Here is a tiny trained network, its code and every weight. The questions are about switching its units off for an input and a target symbol, where a switched-off unit gives its printed mean instead of its output.

import numpy as np


def w(rows, s, z=0):
    codes = np.array(rows[::2]) - 128.0
    scale = np.full(codes.shape[1], s)
    scale[-1] = z or s
    return codes * scale


def norm(h):
    return h / np.sqrt((h * h).mean(-1, keepdims=True) + 1e-5)


def f(y):
    return np.maximum(y, 0)


def softmax(a):
    e = np.exp(a - a.max(-1, keepdims=True))
    return e / e.sum(-1, keepdims=True)


def log_softmax(a):
    a = a - a.max(-1, keepdims=True)
    return a - np.log(np.exp(a).sum(-1, keepdims=True))


def net(x, mask):
    ids = ['αβδεζθλμπστφω'.index(c) for c in x.split()]
    T = len(ids)
    res = E[ids] + P[:T]
    u = 0
    for l in range(2):
        r = norm(res)
        for j in range(2):
            rows = slice(3 * j, 3 * j + 3)
            q, k, v = (r @ M[l][rows].T for M in (Q, K, V))
            z = softmax(np.where(np.tri(T) > 0, q @ k.T / 3**0.5, -1e9)) @ v
            o = O[l][rows]
            res = res + np.where(mask[u + j], z, o[:, -1]) @ o[:, :-1]
        u += 2
        y = f(norm(res) @ A[l][:, :-1].T + A[l][:, -1])
        res = res + np.where(mask[u : u + 8], y, B[l][:, -1]) @ B[l][:, :-1]
        u += 8
    return log_softmax(norm(res)[-1] @ U[:, :-1].T + U[:, -1])


Q, K, V, O, A, B = {}, {}, {}, {}, {}, {}
E = w([
[234,144,20],'α',
[114,117,195],'β',
[72,168,100],'δ',
[93,79,137],'ε',
[164,212,132],'ζ',
[108,64,207],'θ',
[113,63,189],'λ',
[155,211,151],'μ',
[161,135,168],'π',
[115,170,201],'σ',
[255,216,119],'τ',
[102,161,126],'φ',
[198,72,63],'ω',
],0.0093)
P = w([
[117,201,60],'0',
[164,151,95],'1',
[178,172,78],'2',
[38,118,57],'3',
[12,174,3],'4',
[19,149,3],'5',
],0.005)
Q[0] = w([
[81,87,112],'L0H1',
[149,74,146],'L0H1',
[58,199,177],'L0H1',
[86,151,254],'L0H2',
[60,176,15],'L0H2',
[13,135,116],'L0H2',
],0.0081)
K[0] = w([
[160,131,95],'L0H1',
[1,131,39],'L0H1',
[139,62,216],'L0H1',
[173,25,156],'L0H2',
[143,123,131],'L0H2',
[117,66,138],'L0H2',
],0.0075)
V[0] = w([
[255,136,153],'L0H1',
[194,113,127],'L0H1',
[151,144,148],'L0H1',
[55,170,106],'L0H2',
[90,125,156],'L0H2',
[186,60,142],'L0H2',
],0.0063)
O[0] = w([
[86,50,165,254],'L0H1',
[180,48,188,161],'L0H1',
[105,128,150,179],'L0H1',
[1,140,130,133],'L0H2',
[194,35,70,130],'L0H2',
[146,120,44,87],'L0H2',
],0.0057,0.0019)
A[0] = w([
[87,101,144,21],'L0N1',
[69,83,179,136],'L0N2',
[96,114,129,35],'L0N3',
[206,156,85,198],'L0N4',
[61,155,231,58],'L0N5',
[163,2,93,249],'L0N6',
[134,171,135,103],'L0N7',
[75,103,107,57],'L0N8',
],0.0082,0.0011)
B[0] = w([
[87,136,111,165],'L0N1',
[174,176,60,217],'L0N2',
[248,77,142,154],'L0N3',
[160,5,154,194],'L0N4',
[164,24,148,223],'L0N5',
[161,252,143,252],'L0N6',
[107,132,28,161],'L0N7',
[177,86,45,186],'L0N8',
],0.0039,0.0042)
Q[1] = w([
[148,174,110],'L1H1',
[144,158,131],'L1H1',
[46,161,146],'L1H1',
[101,122,102],'L1H2',
[148,68,189],'L1H2',
[1,68,99],'L1H2',
],0.0099)
K[1] = w([
[112,94,142],'L1H1',
[127,57,88],'L1H1',
[254,102,136],'L1H1',
[122,84,114],'L1H2',
[138,176,204],'L1H2',
[103,27,82],'L1H2',
],0.0091)
V[1] = w([
[91,203,108],'L1H1',
[77,55,132],'L1H1',
[203,128,10],'L1H1',
[190,145,161],'L1H2',
[116,175,163],'L1H2',
[144,115,6],'L1H2',
],0.012)
O[1] = w([
[133,254,175,113],'L1H1',
[110,126,5,2],'L1H1',
[197,44,204,214],'L1H1',
[59,73,116,199],'L1H2',
[71,129,183,111],'L1H2',
[224,101,147,191],'L1H2',
],0.0074,0.0041)
A[1] = w([
[76,51,30,10],'L1N1',
[182,147,35,254],'L1N2',
[35,102,108,139],'L1N3',
[192,118,2,165],'L1N4',
[163,210,156,243],'L1N5',
[53,113,57,67],'L1N6',
[103,150,106,135],'L1N7',
[98,65,213,235],'L1N8',
],0.0069,0.0024)
B[1] = w([
[75,103,97,184],'L1N1',
[222,125,72,204],'L1N2',
[254,117,94,179],'L1N3',
[188,169,130,204],'L1N4',
[144,116,35,212],'L1N5',
[183,67,127,170],'L1N6',
[194,109,95,143],'L1N7',
[201,188,57,253],'L1N8',
],0.007,0.0046)
U = w([
[98,92,149,12],'α',
[115,4,2,253],'β',
[148,81,143,68],'δ',
[158,231,147,185],'ε',
[165,226,94,25],'ζ',
[135,177,28,88],'θ',
[184,47,212,145],'λ',
[107,169,123,144],'μ',
[182,132,174,220],'π',
[126,73,145,127],'σ',
[133,179,112,154],'τ',
[131,43,154,67],'φ',
[109,188,77,128],'ω',
],0.0096,0.0031)

Each question gives the input, a string of symbols that net reads in full, and the target symbol t.
The units are the heads (3 rows each of Q, K, V and O) and the neurons (one row each of A and B). Each row of codes is followed by its name. A weight is (code - 128) times the scale printed after its matrix; where a second scale follows, it is the last column's (O, A, B and U).
mask holds one flag per unit, layer by layer, with each layer's heads first. A switched-off unit (its flag False) gives its mean, the last column of its rows in O or B, instead of its output. The means were averaged over made-up inputs and are rounded, as every weight is.
A unit's drop is (log p(t) with every unit on - log p(t) with that unit switched off) / (log p(t) with every unit on - log p(t) with every unit switched off).
The circuit of an input: a set's keep is (log p(t) with only the set's units on - log p(t) with every unit switched off) / (log p(t) with every unit on - log p(t) with every unit switched off). Starting from the 12 units with the biggest drops (on a tie, the unit counted first), units are removed one at a time, each time the one whose removal leaves the highest keep (on an exact tie, the one counted first), for as long as the keep stays at least 0.8.
units of the circuit, in order: the units of the circuit, biggest drop first
unit that matters most: the unit with the biggest drop
top k neurons: the k neurons with the biggest drops, biggest first
heads that matter: for each layer, one digit per head in row order, 1 if its drop is at least 0.15 and else 0, layers parted by /
drop of u: that unit's drop, to one decimal
input π θ δ, target β: heads that matter -> 10 / 10
input ζ λ λ, target ε: heads that matter -> 01 / 10
input π θ τ, target β: units of the circuit, in order -> L1H1, L0H1, L1H2
input π τ μ, target β: top neuron -> L0N6
input π ζ σ, target β: top 3 neurons -> L0N5, L0N6, L1N3
input π θ β, target β: heads that matter -> 00 / 11
input π π λ π, target β: units of the circuit, in order -> L1H1, L0H1
input π λ ζ ζ, target β: top 2 neurons -> L0N5, L1N4
input π π λ, target β: units of the circuit, in order -> L1H1, L0H1
input π λ ζ, target β: units of the circuit, in order -> L0H1, L1H1, L1H2
input τ π σ α π, target β: top 3 neurons -> L0N5, L0N3, L0N4
input ζ π β, target ε: heads that matter -> 01 / 11
input π ζ π σ, target β: heads that matter -> 00 / 10
input π φ λ τ, target β: unit that matters most -> L0N5
input π β θ, target β: heads that matter -> 00 / 11
input λ ω φ, target λ: heads that matter -> 01 / 10
input λ θ π ζ, target λ: heads that matter -> 01 / 10
input π μ θ, target β: heads that matter -> 10 / 11
input ζ π μ π, target ε: drop of L0N7 -> 0.2
input π π β, target β: drop of L1H1 -> 1.0
input λ π ζ, target λ: unit that matters most -> L0H2
input π π α, target β: drop of L0H1 -> 0.3
input ζ λ λ π, target ε: drop of L0N6 -> 0.2
